Below is a small trained network, with its code and all its weights. Each question gives an input and a class and asks what happens when units are switched off, that is, made to give their printed mean instead of their output.

import numpy as np


def w(rows, s, z=0):
    codes = np.array(rows[::2]) - 128.0
    scale = np.full(codes.shape[1], s)
    scale[-1] = z or s
    return codes * scale


def f(y):
    return np.maximum(y, 0)


def log_softmax(a):
    a = a - a.max(-1, keepdims=True)
    return a - np.log(np.exp(a).sum(-1, keepdims=True))


def net(x, mask):
    res = np.array(x, float).reshape(1, 2) / 4 @ E
    y = f(res @ A[0][:, :-1].T + A[0][:, -1])
    res = res + np.where(mask, y, B[0][:, -1]) @ B[0][:, :-1]
    return log_softmax(res[-1] @ U[:, :-1].T + U[:, -1])


A, B = {}, {}
E = w([
[196,224,6,117],'x0',
[146,94,89,217],'x1',
],0.016)
A[0] = w([
[125,173,180,51,129],'N0',
[177,225,64,66,129],'N1',
[145,171,129,111,214],'N2',
[141,9,238,206,189],'N3',
[25,178,175,11,153],'N4',
[222,136,4,237,253],'N5',
],0.011,0.0041)
B[0] = w([
[163,38,109,170,173],'N0',
[175,147,141,50,205],'N1',
[189,63,95,159,157],'N2',
[33,166,104,50,252],'N3',
[160,4,152,202,206],'N4',
[199,101,104,172,242],'N5',
],0.013,0.021)
U = w([
[104,149,170,67,142],'0',
[121,121,185,166,59],'1',
[86,201,63,60,154],'2',
[187,124,121,44,208],'3',
[102,104,105,105,3],'4',
[128,111,51,251,205],'5',
[132,209,166,153,14],'6',
],0.015,0.0044)

Each question gives the input, the list of numbers given to net, and the class t.
The units are the neurons (one row each of A and B). Each row of codes is followed by its name. A weight is (code - 128) times the scale printed after its matrix; where a second scale follows, it is the last column's (A, B and U).
mask holds one flag per neuron, in row order. A switched-off neuron (its flag False) gives its mean, the last column of its row in B, instead of its output. The means were averaged over made-up inputs and are rounded, as every weight is.
A unit's drop is (log p(t) with every unit on - log p(t) with that unit switched off) / (log p(t) with every unit on - log p(t) with every unit switched off).
The circuit of an input: a set's keep is (log p(t) with only the set's units on - log p(t) with every unit switched off) / (log p(t) with every unit on - log p(t) with every unit switched off). Starting from all 6 units, units are removed one at a time, each time the one whose removal leaves the highest keep (on an exact tie, the one counted first), for as long as the keep stays at least 0.8.
circuit, biggest first: the units of the circuit, biggest drop first
most important unit: the unit with the biggest drop
k most important neurons: the k neurons with the biggest drops, biggest first
drop when u is switched off: that unit's drop, to one decimal
input [0,-6], class 5: circuit, biggest first => N4; N3
input [8,5], class 3: 3 most important neurons => N1; N4; N0
input [-6,-2], class 0: 3 most important neurons => N3; N5; N2
input [-8,3], class 2: most important unit => N3
input [-8,-6], class 4: circuit, biggest first => N3; N4
input [-8,-1], class 0: 2 most important neurons => N3; N5
input [-3,6], class 2: circuit, biggest first => N3; N4
input [-4,-3], class 4: 4 most important neurons => N3; N5; N4; N1
input [-6,-4], class 4: 3 most important neurons => N3; N4; N0
input [-2,5], class 2: circuit, biggest first => N4; N3
input [0,-4], class 5: circuit, biggest first => N3; N4
input [-8,-4], class 4: 4 most important neurons => N3; N4; N0; N1
input [-5,-3], class 4: 3 most important neurons => N3; N4; N1
input [-2,-3], class 1: most important unit => N5
input [-3,-7], class 5: 2 most important neurons => N4; N0
input [4,2], class 3: 3 most important neurons => N1; N4; N0
input [-1,-2], class 5: 2 most important neurons => N1; N3
input [1,-7], class 5: 3 most important neurons => N4; N3; N0
input [-7,0], class 0: 3 most important neurons => N3; N4; N5
input [-8,-7], class 4: 3 most important neurons => N3; N4; N5
input [-1,-8], class 5: circuit, biggest first => N4
input [-3,0], class 0: drop when N5 is switched off => 0.2
input [-4,1], class 2: drop when N4 is switched off => 0.1
input [-6,-7], class 1: drop when N4 is switched off => 1.5
